Below are the code and all the weights of a small trained network. Each question names an input and a class and asks about switching units off, where a switched-off unit gives its printed mean instead of its output.

import numpy as np


def w(rows, s, z=0):
    codes = np.array(rows[::2]) - 128.0
    scale = np.full(codes.shape[1], s)
    scale[-1] = z or s
    return codes * scale


def f(y):
    return np.maximum(y, 0)


def log_softmax(a):
    a = a - a.max(-1, keepdims=True)
    return a - np.log(np.exp(a).sum(-1, keepdims=True))


def net(x, mask):
    res = np.array(x, float).reshape(1, 3) / 4 @ E
    y = f(res @ A[0][:, :-1].T + A[0][:, -1])
    res = res + np.where(mask, y, B[0][:, -1]) @ B[0][:, :-1]
    return log_softmax(res[-1] @ U[:, :-1].T + U[:, -1])


A, B = {}, {}
E = w([
[194,133,93,161,108,128,113,102,155,154],'x0',
[150,128,110,79,136,229,31,193,201,142],'x1',
[69,148,90,146,75,129,164,151,193,7],'x2',
],0.018)
A[0] = w([
[78,142,168,122,120,96,131,166,58,127,190],'N0',
[91,122,111,124,64,150,80,171,202,107,69],'N1',
[145,137,107,97,130,167,101,174,188,92,121],'N2',
[162,97,149,77,235,245,44,181,138,208,118],'N3',
[91,144,119,136,57,125,166,146,178,78,140],'N4',
[127,120,112,123,85,156,88,202,166,104,115],'N5',
[86,151,127,193,100,78,138,75,163,28,117],'N6',
[163,85,174,115,167,126,94,79,65,173,255],'N7',
],0.011,0.0088)
B[0] = w([
[156,100,78,195,122,101,81,98,115,118,178],'N0',
[131,142,73,74,211,197,142,156,18,176,184],'N1',
[179,81,45,71,170,145,101,169,125,91,189],'N2',
[66,200,46,216,35,115,75,149,231,119,253],'N3',
[159,102,74,164,123,130,150,176,167,98,187],'N4',
[165,139,79,128,208,145,172,190,129,72,184],'N5',
[123,189,111,196,65,92,116,118,229,137,194],'N6',
[201,33,110,178,100,32,142,7,119,197,222],'N7',
],0.011,0.029)
U = w([
[147,56,142,166,129,84,126,7,77,182,91],'0',
[81,168,91,200,59,155,84,118,254,121,255],'1',
[141,110,81,103,208,241,105,169,108,89,108],'2',
[74,166,180,91,115,146,104,121,123,120,24],'3',
[70,147,156,122,127,190,119,104,138,132,11],'4',
],0.0097,0.0027)

Each question gives the input, the list of numbers given to net, and the class t.
The units are the neurons (one row each of A and B). Each row of codes is followed by its name. A weight is (code - 128) times the scale printed after its matrix; where a second scale follows, it is the last column's (A, B and U).
mask holds one flag per neuron, in row order. A switched-off neuron (its flag False) gives its mean, the last column of its row in B, instead of its output. The means were averaged over made-up inputs and are rounded, as every weight is.
A unit's drop is (log p(t) with every unit on - log p(t) with that unit switched off) / (log p(t) with every unit on - log p(t) with every unit switched off).
The circuit of an input: a set's keep is (log p(t) with only the set's units on - log p(t) with every unit switched off) / (log p(t) with every unit on - log p(t) with every unit switched off). Starting from all 8 units, units are removed one at a time, each time the one whose removal leaves the highest keep (on an exact tie, the one counted first), for as long as the keep stays at least 0.8.
circuit, biggest first: the units of the circuit, biggest drop first
top k neurons: the k neurons with the biggest drops, biggest first
drop of u: that unit's drop, to one decimal
input [-4,8,1], class 2: circuit, biggest first -> N1
input [3,0,-6], class 0: top 2 neurons -> N7, N6
input [-5,1,5], class 2: top 2 neurons -> N3, N1
input [6,0,-7], class 0: top 2 neurons -> N7, N6
input [-7,0,-7], class 0: top 2 neurons -> N7, N6
input [6,0,-2], class 0: drop of N6 -> 0.1
input [-1,4,1], class 2: drop of N6 -> 0.2
input [-6,-7,0], class 0: drop of N3 -> 3.2
input [-8,7,1], class 2: top 2 neurons -> N1, N2
input [2,0,-2], class 0: top 2 neurons -> N3, N6
